Below are the code and all the weights of a small trained network. Each question names an input and a target symbol and asks about switching units off, where a switched-off unit gives its printed mean instead of its output.

import numpy as np


def w(rows, s, z=0):
    codes = np.array(rows[::2]) - 128.0
    scale = np.full(codes.shape[1], s)
    scale[-1] = z or s
    return codes * scale


def f(y):
    return y / 2 * (1 + np.tanh(0.7978845608 * (y + 0.044715 * y**3)))


def softmax(a):
    e = np.exp(a - a.max(-1, keepdims=True))
    return e / e.sum(-1, keepdims=True)


def log_softmax(a):
    a = a - a.max(-1, keepdims=True)
    return a - np.log(np.exp(a).sum(-1, keepdims=True))


def net(x, mask):
    ids = ['αβεζηθλμσ'.index(c) for c in x.split()]
    T = len(ids)
    res = E[ids] + P[:T]
    u = 0
    for l in range(2):
        q, k, v = (res @ M[l].T for M in (Q, K, V))
        z = softmax(np.where(np.tri(T) > 0, q @ k.T / 3**0.5, -1e9)) @ v
        res = res + np.where(mask[u], z, O[l][:, -1]) @ O[l][:, :-1]
        u += 1
        y = f(res @ A[l][:, :-1].T + A[l][:, -1])
        res = res + np.where(mask[u : u + 12], y, B[l][:, -1]) @ B[l][:, :-1]
        u += 12
    return log_softmax(res[-1] @ U[:, :-1].T + U[:, -1])


Q, K, V, O, A, B = {}, {}, {}, {}, {}, {}
E = w([
[111,125,108],'α',
[99,139,28],'β',
[218,151,120],'ε',
[119,142,107],'ζ',
[126,142,125],'η',
[76,33,115],'θ',
[79,200,178],'λ',
[3,139,87],'μ',
[216,190,132],'σ',
],0.017)
P = w([
[60,74,198],'0',
[87,111,168],'1',
[106,137,142],'2',
[116,158,115],'3',
[125,174,84],'4',
[135,190,62],'5',
[144,205,31],'6',
[153,211,16],'7',
[156,213,2],'8',
],0.0054)
Q[0] = w([
[193,255,13],'0.h1',
[192,189,185],'0.h1',
[201,9,119],'0.h1',
],0.0074)
K[0] = w([
[114,202,151],'0.h1',
[106,175,246],'0.h1',
[173,28,202],'0.h1',
],0.012)
V[0] = w([
[125,94,37],'0.h1',
[105,255,125],'0.h1',
[239,4,40],'0.h1',
],0.007)
O[0] = w([
[145,109,87,158],'0.h1',
[74,199,169,197],'0.h1',
[135,112,1,3],'0.h1',
],0.008,0.0052)
A[0] = w([
[200,169,122,89],'0.n1',
[76,124,98,195],'0.n2',
[251,118,159,174],'0.n3',
[121,209,72,133],'0.n4',
[204,141,25,126],'0.n5',
[214,115,76,181],'0.n6',
[152,116,139,154],'0.n7',
[164,146,190,59],'0.n8',
[132,142,222,149],'0.n9',
[182,220,132,254],'0.n10',
[75,149,146,85],'0.n11',
[64,85,126,151],'0.n12',
],0.012,0.0068)
B[0] = w([
[175,221,34,142],'0.n1',
[37,114,146,204],'0.n2',
[168,182,170,157],'0.n3',
[1,204,76,185],'0.n4',
[227,145,229,168],'0.n5',
[233,51,71,161],'0.n6',
[138,162,192,129],'0.n7',
[152,73,70,156],'0.n8',
[164,152,130,216],'0.n9',
[159,172,251,255],'0.n10',
[167,153,125,174],'0.n11',
[26,154,102,183],'0.n12',
],0.0053,0.01)
Q[1] = w([
[30,146,174],'1.h1',
[134,143,169],'1.h1',
[158,250,201],'1.h1',
],0.012)
K[1] = w([
[66,254,177],'1.h1',
[158,201,114],'1.h1',
[119,179,71],'1.h1',
],0.009)
V[1] = w([
[218,85,101],'1.h1',
[133,11,64],'1.h1',
[255,156,180],'1.h1',
],0.0072)
O[1] = w([
[138,254,27,23],'1.h1',
[195,79,34,1],'1.h1',
[78,240,108,101],'1.h1',
],0.0071,0.013)
A[1] = w([
[100,84,64,181],'1.n1',
[133,151,180,56],'1.n2',
[9,167,82,189],'1.n3',
[225,137,139,43],'1.n4',
[185,144,206,114],'1.n5',
[37,71,154,130],'1.n6',
[70,160,166,180],'1.n7',
[216,111,206,74],'1.n8',
[143,209,59,255],'1.n9',
[179,113,185,111],'1.n10',
[1,72,132,126],'1.n11',
[51,143,232,150],'1.n12',
],0.0092,0.012)
B[1] = w([
[142,161,30,146],'1.n1',
[80,252,142,156],'1.n2',
[246,171,136,176],'1.n3',
[160,216,100,134],'1.n4',
[80,191,41,173],'1.n5',
[70,181,85,188],'1.n6',
[199,111,138,203],'1.n7',
[46,182,109,155],'1.n8',
[170,9,78,149],'1.n9',
[81,98,127,152],'1.n10',
[73,253,113,190],'1.n11',
[154,10,156,255],'1.n12',
],0.0065,0.038)
U = w([
[127,95,135,110],'α',
[42,188,44,161],'β',
[174,137,111,119],'ε',
[171,52,170,190],'ζ',
[192,27,192,168],'η',
[202,2,161,253],'θ',
[119,161,191,35],'λ',
[57,50,170,98],'μ',
[243,76,199,136],'σ',
],0.0066,0.0062)

Each question gives the input, a string of symbols that net reads in full, and the target symbol t.
The units are the heads (3 rows each of Q, K, V and O) and the neurons (one row each of A and B). Each row of codes is followed by its name. A weight is (code - 128) times the scale printed after its matrix; where a second scale follows, it is the last column's (O, A, B and U).
mask holds one flag per unit, layer by layer, with each layer's heads first. A switched-off unit (its flag False) gives its mean, the last column of its rows in O or B, instead of its output. The means were averaged over made-up inputs and are rounded, as every weight is.
A unit's drop is (log p(t) with every unit on - log p(t) with that unit switched off) / (log p(t) with every unit on - log p(t) with every unit switched off).
The circuit of an input: a set's keep is (log p(t) with only the set's units on - log p(t) with every unit switched off) / (log p(t) with every unit on - log p(t) with every unit switched off). Starting from the 12 units with the biggest drops (on a tie, the unit counted first), units are removed one at a time, each time the one whose removal leaves the highest keep (on an exact tie, the one counted first), for as long as the keep stays at least 0.8.
circuit, biggest first: the units of the circuit, biggest drop first
most important unit: the unit with the biggest drop
top k neurons: the k neurons with the biggest drops, biggest first
k most important neurons of layer l: the k neurons of layer l with the biggest drops, biggest first
input α λ β θ ζ α λ θ ε, target λ: most important unit	0.h1
input α λ λ λ α μ μ λ, target μ: top 2 neurons	0.n12, 1.n12
input μ σ α η α ζ θ η β, target θ: circuit, biggest first	1.n11, 0.h1, 0.n6
input θ α ε θ η, target θ: circuit, biggest first	1.n11, 1.n9, 0.h1, 1.h1
input β ε θ η, target θ: circuit, biggest first	1.n11, 0.h1, 1.n2
input θ ζ ζ θ α, target θ: circuit, biggest first	1.n11, 0.h1, 1.n2
input μ θ η β α η α σ, target β: circuit, biggest first	1.n12, 1.n3
input η λ η, target λ: circuit, biggest first	1.h1, 0.h1
input μ μ θ, target β: circuit, biggest first	1.n12, 0.h1
input μ μ μ ε ζ σ α α, target σ: 4 most important neurons of layer 0	0.n4, 0.n1, 0.n10, 0.n3
input μ λ μ, target λ: top 3 neurons	1.n11, 0.n10, 1.n3
input α β θ α, target θ: circuit, biggest first	1.n11, 0.h1, 1.h1
input α λ θ θ λ ζ, target λ: 2 most important neurons of layer 0	0.n10, 0.n6
input μ σ η η α σ μ ε, target ε: top 2 neurons	0.n1, 0.n6
input β ζ μ μ η β λ λ σ, target λ: top 3 neurons	0.n10, 0.n5, 1.n2
input ζ θ ζ β θ η ζ, target θ: 3 most important neurons of layer 1	1.n11, 1.n2, 1.n6
input β σ ε α σ, target β: 2 most important neurons of layer 1	1.n12, 1.n5
input μ θ η ζ λ λ θ η, target λ: top neuron	1.n2
input σ ζ α β θ λ β, target λ: top 2 neurons	0.n4, 1.n11
input σ β λ σ ζ α, target σ: 2 most important neurons of layer 1	1.n3, 1.n12
input β ε α μ λ θ, target β: top 4 neurons	1.n12, 0.n12, 0.n2, 1.n7
input μ ζ θ β μ ε θ, target θ: top neuron	0.n6
input μ λ σ β, target σ: top 2 neurons	1.n3, 0.n10
input θ ε β, target θ: 3 most important neurons of layer 1	1.n11, 1.n6, 1.n9
input μ η η μ σ ζ μ α η, target μ: 2 most important neurons of layer 0	0.n12, 0.n6
input ζ β ζ θ μ σ α λ, target σ: top 3 neurons	0.n1, 0.n3, 1.n12
input ε θ μ β ε, target β: 3 most important neurons of layer 1	1.n12, 1.n8, 1.n7
input λ ζ α ζ λ σ, target λ: 3 most important neurons of layer 1	1.n2, 1.n5, 1.n8
input ζ ε μ α, target μ: 2 most important neurons of layer 1	1.n3, 1.n7
